Below is a small trained network, with its code and all its weights. Each question gives an input and a class and asks what happens when units are switched off, that is, made to give their printed mean instead of their output.

import numpy as np


def w(rows, s, z=0):
    codes = np.array(rows[::2]) - 128.0
    scale = np.full(codes.shape[1], s)
    scale[-1] = z or s
    return codes * scale


def norm(h):
    return h / np.sqrt((h * h).mean(-1, keepdims=True) + 1e-5)


def f(y):
    return y / 2 * (1 + np.tanh(0.7978845608 * (y + 0.044715 * y**3)))


def log_softmax(a):
    a = a - a.max(-1, keepdims=True)
    return a - np.log(np.exp(a).sum(-1, keepdims=True))


def net(x, mask):
    res = np.array(x, float).reshape(1, 8) / 4 @ E
    u = 0
    for l in range(2):
        y = f(norm(res) @ A[l][:, :-1].T + A[l][:, -1])
        res = res + np.where(mask[u : u + 3], y, B[l][:, -1]) @ B[l][:, :-1]
        u += 3
    return log_softmax(norm(res)[-1] @ U[:, :-1].T + U[:, -1])


A, B = {}, {}
E = w([
[149,126,126,140],'x0',
[65,101,2,103],'x1',
[87,161,136,191],'x2',
[109,203,118,116],'x3',
[123,129,131,127],'x4',
[108,136,129,121],'x5',
[144,122,130,137],'x6',
[9,104,159,58],'x7',
],0.0077)
A[0] = w([
[166,156,255,138,52],'L0N1',
[62,130,155,233,9],'L0N2',
[197,180,100,178,89],'L0N3',
],0.0097,0.0015)
B[0] = w([
[65,125,34,199,252],'L0N1',
[169,9,199,28,173],'L0N2',
[136,129,138,9,217],'L0N3',
],0.011,0.0043)
A[1] = w([
[98,116,33,124,193],'L1N1',
[73,138,125,146,7],'L1N2',
[159,1,140,148,25],'L1N3',
],0.009,0.0014)
B[1] = w([
[244,156,249,254,252],'L1N1',
[128,171,168,85,148],'L1N2',
[187,253,173,68,203],'L1N3',
],0.0092,0.004)
U = w([
[97,93,99,247,255],'0',
[128,226,196,101,47],'1',
[139,152,207,103,50],'2',
[120,175,160,134,93],'3',
[103,145,111,94,129],'4',
],0.012,0.0016)

Each question gives the input, the list of numbers given to net, and the class t.
The units are the neurons (one row each of A and B). Each row of codes is followed by its name. A weight is (code - 128) times the scale printed after its matrix; where a second scale follows, it is the last column's (A, B and U).
mask holds one flag per neuron, layer by layer. A switched-off neuron (its flag False) gives its mean, the last column of its row in B, instead of its output. The means were averaged over made-up inputs and are rounded, as every weight is.
A unit's drop is (log p(t) with every unit on - log p(t) with that unit switched off) / (log p(t) with every unit on - log p(t) with every unit switched off).
The circuit of an input: a set's keep is (log p(t) with only the set's units on - log p(t) with every unit switched off) / (log p(t) with every unit on - log p(t) with every unit switched off). Starting from all 6 units, units are removed one at a time, each time the one whose removal leaves the highest keep (on an exact tie, the one counted first), for as long as the keep stays at least 0.8.
circuit, biggest first: the units of the circuit, biggest drop first
k most important neurons: the k neurons with the biggest drops, biggest first
drop when u is switched off: that unit's drop, to one decimal
input [4,-8,6,-5,2,-5,-6,6], class 0: most important neuron => [L0N1]
input [-4,8,-5,2,3,0,7,4], class 0: 3 most important neurons => [L0N3, L1N1, L1N3]
input [-8,7,-4,5,-3,0,-4,-1], class 0: 2 most important neurons => [L1N3, L0N3]
input [-4,-6,4,3,-7,1,-2,-3], class 0: 2 most important neurons => [L0N1, L1N3]
input [-1,7,1,4,1,-8,-1,3], class 0: circuit, biggest first => [L1N3, L1N1]
input [-3,-3,-4,-7,6,-3,3,4], class 1: 2 most important neurons => [L1N3, L0N2]
input [0,-8,4,-8,1,4,-6,2], class 0: 2 most important neurons => [L0N1, L0N3]
input [4,6,6,-3,3,8,8,0], class 3: 3 most important neurons => [L1N3, L0N2, L0N1]
input [-4,3,6,3,6,-3,-5,-5], class 2: circuit, biggest first => [L0N2, L0N1]
input [-1,-2,0,1,7,7,-3,-6], class 4: circuit, biggest first => [L0N3, L1N1]
input [2,-6,-6,-1,-1,4,3,-1], class 0: 2 most important neurons => [L0N1, L0N2]
input [0,5,5,-7,2,4,5,5], class 1: circuit, biggest first => [L0N1, L1N3, L0N2]
input [7,3,8,-7,8,-1,2,3], class 2: 2 most important neurons => [L0N2, L1N3]
input [4,-8,2,-3,2,7,0,-3], class 0: circuit, biggest first => [L0N1]
input [-5,5,6,0,-2,8,-4,-2], class 2: circuit, biggest first => [L0N1, L0N2]
input [3,-8,2,-6,-8,0,6,-3], class 0: 4 most important neurons => [L0N1, L0N2, L1N1, L1N2]
input [2,1,-5,-8,-3,5,-1,2], class 1: 4 most important neurons => [L1N3, L0N3, L0N2, L0N1]
input [1,-8,2,6,4,2,-1,2], class 0: 3 most important neurons => [L0N1, L1N3, L0N3]
input [-1,-7,3,-1,2,-8,-7,-1], class 0: drop when L0N1 is switched off => 1.4
input [-3,5,7,0,2,6,5,2], class 2: drop when L1N1 is switched off => 0.1
input [-1,7,-6,-8,-4,6,1,-7], class 1: drop when L1N2 is switched off => -0.1
